Below is a small trained network, with its code and all its weights. Each question gives an input and a class and asks what happens when units are switched off, that is, made to give their printed mean instead of their output.

import numpy as np


def w(rows, s, z=0):
    codes = np.array(rows[::2]) - 128.0
    scale = np.full(codes.shape[1], s)
    scale[-1] = z or s
    return codes * scale


def norm(h):
    return h / np.sqrt((h * h).mean(-1, keepdims=True) + 1e-5)


def f(y):
    return np.maximum(y, 0)


def log_softmax(a):
    a = a - a.max(-1, keepdims=True)
    return a - np.log(np.exp(a).sum(-1, keepdims=True))


def net(x, mask):
    res = np.array(x, float).reshape(1, 8) / 4 @ E
    u = 0
    for l in range(2):
        y = f(norm(res) @ A[l][:, :-1].T + A[l][:, -1])
        res = res + np.where(mask[u : u + 13], y, B[l][:, -1]) @ B[l][:, :-1]
        u += 13
    return log_softmax(norm(res)[-1] @ U[:, :-1].T + U[:, -1])


A, B = {}, {}
E = w([
[207,163,150,134,35],'x0',
[167,8,106,190,203],'x1',
[124,109,15,148,98],'x2',
[61,59,188,46,162],'x3',
[92,185,136,34,210],'x4',
[65,157,136,201,254],'x5',
[116,119,151,61,102],'x6',
[157,108,37,55,77],'x7',
],0.00077)
A[0] = w([
[158,64,97,115,163,26],'L0N0',
[97,85,202,113,168,118],'L0N1',
[128,179,186,70,216,156],'L0N2',
[162,112,81,38,88,123],'L0N3',
[144,125,57,64,92,145],'L0N4',
[71,77,143,121,53,2],'L0N5',
[198,185,152,57,44,55],'L0N6',
[92,67,194,133,76,74],'L0N7',
[164,175,65,54,228,119],'L0N8',
[162,97,161,205,53,150],'L0N9',
[159,84,6,180,137,126],'L0N10',
[155,162,104,150,52,100],'L0N11',
[107,75,75,29,165,189],'L0N12',
],0.0021,0.00081)
B[0] = w([
[147,169,108,167,60,164],'L0N0',
[162,70,45,97,137,203],'L0N1',
[119,87,87,150,58,244],'L0N2',
[110,179,125,204,140,235],'L0N3',
[81,133,163,193,100,228],'L0N4',
[69,124,170,88,223,153],'L0N5',
[201,119,70,205,92,245],'L0N6',
[137,121,162,56,212,174],'L0N7',
[8,96,153,144,158,219],'L0N8',
[76,177,115,1,159,217],'L0N9',
[170,98,215,134,59,253],'L0N10',
[135,76,127,60,105,201],'L0N11',
[25,142,67,99,81,251],'L0N12',
],0.002,0.0012)
A[1] = w([
[150,187,135,31,85,145],'L1N0',
[63,214,174,100,114,205],'L1N1',
[163,92,62,137,79,86],'L1N2',
[158,150,129,193,92,255],'L1N3',
[114,251,178,160,143,106],'L1N4',
[106,211,159,145,146,65],'L1N5',
[138,75,77,171,119,81],'L1N6',
[115,103,76,183,152,170],'L1N7',
[146,89,213,71,155,135],'L1N8',
[227,170,129,65,59,97],'L1N9',
[199,73,148,190,225,144],'L1N10',
[79,92,128,40,157,11],'L1N11',
[192,130,97,137,31,148],'L1N12',
],0.0029,0.00083)
B[1] = w([
[157,121,159,252,130,225],'L1N0',
[151,128,52,173,118,223],'L1N1',
[151,141,179,167,60,204],'L1N2',
[96,65,144,63,119,217],'L1N3',
[100,154,37,110,28,186],'L1N4',
[83,162,36,155,60,161],'L1N5',
[175,155,158,161,115,184],'L1N6',
[143,158,213,133,113,200],'L1N7',
[121,70,126,45,150,184],'L1N8',
[186,43,225,218,114,234],'L1N9',
[95,244,201,114,201,201],'L1N10',
[84,37,86,101,116,188],'L1N11',
[225,51,238,160,48,255],'L1N12',
],0.0025,0.0019)
U = w([
[233,185,70,33,171,1],'0',
[70,221,23,165,60,158],'1',
[234,159,64,66,179,17],'2',
[219,137,98,62,158,23],'3',
[253,78,213,196,2,185],'4',
[37,40,84,31,179,173],'5',
[119,184,194,200,238,138],'6',
[170,108,206,64,189,109],'7',
],0.0075)

Each question gives the input, the list of numbers given to net, and the class t.
The units are the neurons (one row each of A and B). Each row of codes is followed by its name. A weight is (code - 128) times the scale printed after its matrix; where a second scale follows, it is the last column's (A, B and U).
mask holds one flag per neuron, layer by layer. A switched-off neuron (its flag False) gives its mean, the last column of its row in B, instead of its output. The means were averaged over made-up inputs and are rounded, as every weight is.
A unit's drop is (log p(t) with every unit on - log p(t) with that unit switched off) / (log p(t) with every unit on - log p(t) with every unit switched off).
The circuit of an input: a set's keep is (log p(t) with only the set's units on - log p(t) with every unit switched off) / (log p(t) with every unit on - log p(t) with every unit switched off). Starting from the 12 units with the biggest drops (on a tie, the unit counted first), units are removed one at a time, each time the one whose removal leaves the highest keep (on an exact tie, the one counted first), for as long as the keep stays at least 0.8.
units of the circuit, in order: the units of the circuit, biggest drop first
unit that matters most: the unit with the biggest drop
top k neurons: the k neurons with the biggest drops, biggest first
top k neurons in layer l: the k neurons of layer l with the biggest drops, biggest first
drop when u is switched off: that unit's drop, to one decimal
input [-4,-3,-4,-3,5,6,-3,-3], class 1: units of the circuit, in order	(L1N4, L1N5)
input [-7,-3,-5,-8,5,8,-6,-2], class 1: units of the circuit, in order	(L1N4, L1N5)
input [-6,6,0,7,-7,-2,-8,1], class 6: units of the circuit, in order	(L1N10, L1N12, L0N2)
input [-3,5,0,1,-2,-1,-2,-8], class 6: units of the circuit, in order	(L1N10, L1N12)
input [7,1,-4,8,-3,-1,2,-2], class 5: top 2 neurons in layer 1	(L1N8, L1N12)
input [1,8,3,-1,4,5,-7,5], class 6: top 2 neurons in layer 1	(L1N10, L1N12)
input [0,-3,8,1,3,-3,8,-1], class 1: unit that matters most	L0N12
input [7,-6,1,-7,-1,4,-4,-8], class 1: top 2 neurons in layer 1	(L1N4, L1N5)
input [3,7,-2,-7,-1,4,7,-8], class 6: top 2 neurons in layer 1	(L1N10, L1N12)
input [6,-6,-2,8,-2,7,1,0], class 1: top 3 neurons in layer 0	(L0N11, L0N10, L0N8)
input [6,8,3,-6,3,6,-3,2], class 6: top 3 neurons in layer 1	(L1N10, L1N9, L1N12)
input [-2,-4,-8,-5,-1,7,-4,-4], class 1: top 2 neurons	(L1N4, L1N5)
input [-4,-2,-6,-7,3,2,-5,-6], class 1: top 2 neurons	(L1N4, L1N5)
input [-3,-2,-8,-2,-4,-2,-6,-6], class 1: top neuron in layer 0	(L0N9)
input [-8,3,-3,-4,5,-6,8,1], class 5: drop when L0N12 is switched off	-0.1
input [1,4,-1,-1,0,-4,-5,-8], class 6: drop when L1N8 is switched off	-0.1
